Here is a tiny trained network, its code and every weight. The questions are about switching its units off for an input and a class, where a switched-off unit gives its printed mean instead of its output.

import numpy as np


def w(rows, s, z=0):
    codes = np.array(rows[::2]) - 128.0
    scale = np.full(codes.shape[1], s)
    scale[-1] = z or s
    return codes * scale


def norm(h):
    return h / np.sqrt((h * h).mean(-1, keepdims=True) + 1e-5)


def f(y):
    return y / 2 * (1 + np.tanh(0.7978845608 * (y + 0.044715 * y**3)))


def log_softmax(a):
    a = a - a.max(-1, keepdims=True)
    return a - np.log(np.exp(a).sum(-1, keepdims=True))


def net(x, mask):
    res = np.array(x, float).reshape(1, 5) / 4 @ E
    u = 0
    for l in range(2):
        y = f(norm(res) @ A[l][:, :-1].T + A[l][:, -1])
        res = res + np.where(mask[u : u + 5], y, B[l][:, -1]) @ B[l][:, :-1]
        u += 5
    return log_softmax(norm(res)[-1] @ U[:, :-1].T + U[:, -1])


A, B = {}, {}
E = w([
[253,111,99,80,144,101,187],'x0',
[83,67,22,190,179,126,136],'x1',
[139,136,154,169,136,95,144],'x2',
[120,117,96,84,122,142,104],'x3',
[124,139,140,151,121,136,162],'x4',
],0.0054)
A[0] = w([
[80,208,254,160,51,37,66,127],'0.n0',
[129,17,76,148,23,136,22,218],'0.n1',
[145,147,208,49,93,29,200,247],'0.n2',
[105,58,101,87,16,95,32,193],'0.n3',
[41,253,255,78,72,141,50,78],'0.n4',
],0.0045,0.0014)
B[0] = w([
[122,131,117,187,32,203,200,228],'0.n0',
[62,116,253,161,167,103,115,181],'0.n1',
[114,155,115,25,142,164,101,211],'0.n2',
[231,138,197,209,9,76,253,164],'0.n3',
[200,21,238,93,97,176,243,252],'0.n4',
],0.0052,0.0039)
A[1] = w([
[215,57,74,179,185,108,193,252],'1.n0',
[207,66,146,158,127,117,133,144],'1.n1',
[177,212,171,103,113,152,96,179],'1.n2',
[213,190,192,75,139,151,111,135],'1.n3',
[3,134,118,209,185,160,143,232],'1.n4',
],0.0059,0.0021)
B[1] = w([
[71,184,129,74,117,176,102,255],'1.n0',
[80,121,130,97,131,190,116,173],'1.n1',
[248,109,96,148,131,93,147,162],'1.n2',
[131,193,57,183,106,89,126,194],'1.n3',
[140,121,174,131,105,95,93,233],'1.n4',
],0.011,0.0054)
U = w([
[168,127,207,129,63,171,208,199],'0',
[252,233,34,81,111,82,146,152],'1',
[147,90,71,144,184,102,105,12],'2',
[144,101,119,132,249,105,150,32],'3',
[160,72,71,142,206,90,93,1],'4',
[111,104,109,117,235,86,190,33],'5',
[52,105,211,181,127,74,48,195],'6',
[32,191,104,2,168,178,93,199],'7',
],0.0089,0.0042)

Each question gives the input, the list of numbers given to net, and the class t.
The units are the neurons (one row each of A and B). Each row of codes is followed by its name. A weight is (code - 128) times the scale printed after its matrix; where a second scale follows, it is the last column's (A, B and U).
mask holds one flag per neuron, layer by layer. A switched-off neuron (its flag False) gives its mean, the last column of its row in B, instead of its output. The means were averaged over made-up inputs and are rounded, as every weight is.
A unit's drop is (log p(t) with every unit on - log p(t) with that unit switched off) / (log p(t) with every unit on - log p(t) with every unit switched off).
The circuit of an input: a set's keep is (log p(t) with only the set's units on - log p(t) with every unit switched off) / (log p(t) with every unit on - log p(t) with every unit switched off). Starting from all 10 units, units are removed one at a time, each time the one whose removal leaves the highest keep (on an exact tie, the one counted first), for as long as the keep stays at least 0.8.
units of the circuit, in order: the units of the circuit, biggest drop first
k most important neurons: the k neurons with the biggest drops, biggest first
top k neurons in layer l: the k neurons of layer l with the biggest drops, biggest first
drop of u: that unit's drop, to one decimal
input [-4,8,4,8,2], class 6: units of the circuit, in order -> [1.n4]
input [0,5,5,-8,5], class 6: units of the circuit, in order -> [1.n4, 0.n4]
input [1,-6,-4,-8,8], class 1: units of the circuit, in order -> [1.n3, 1.n2]
input [-8,-1,-8,-1,0], class 0: units of the circuit, in order -> [0.n4, 1.n0]
input [-6,1,-5,6,-6], class 6: units of the circuit, in order -> [0.n1, 1.n0]
input [1,-4,5,-2,-1], class 1: 3 most important neurons -> [0.n2, 1.n3, 1.n2]
input [1,5,3,-4,7], class 7: 2 most important neurons -> [1.n0, 0.n1]
input [-1,6,-8,3,1], class 6: 3 most important neurons -> [0.n1, 1.n4, 0.n4]
input [-3,-1,-5,5,-3], class 0: drop of 0.n3 -> 0.2
input [8,5,1,1,0], class 7: drop of 0.n2 -> 0.0
input [-5,6,-1,8,4], class 6: drop of 1.n4 -> 0.1
input [-6,1,-8,1,1], class 6: top 3 neurons in layer 0 -> [0.n1, 0.n0, 0.n2]
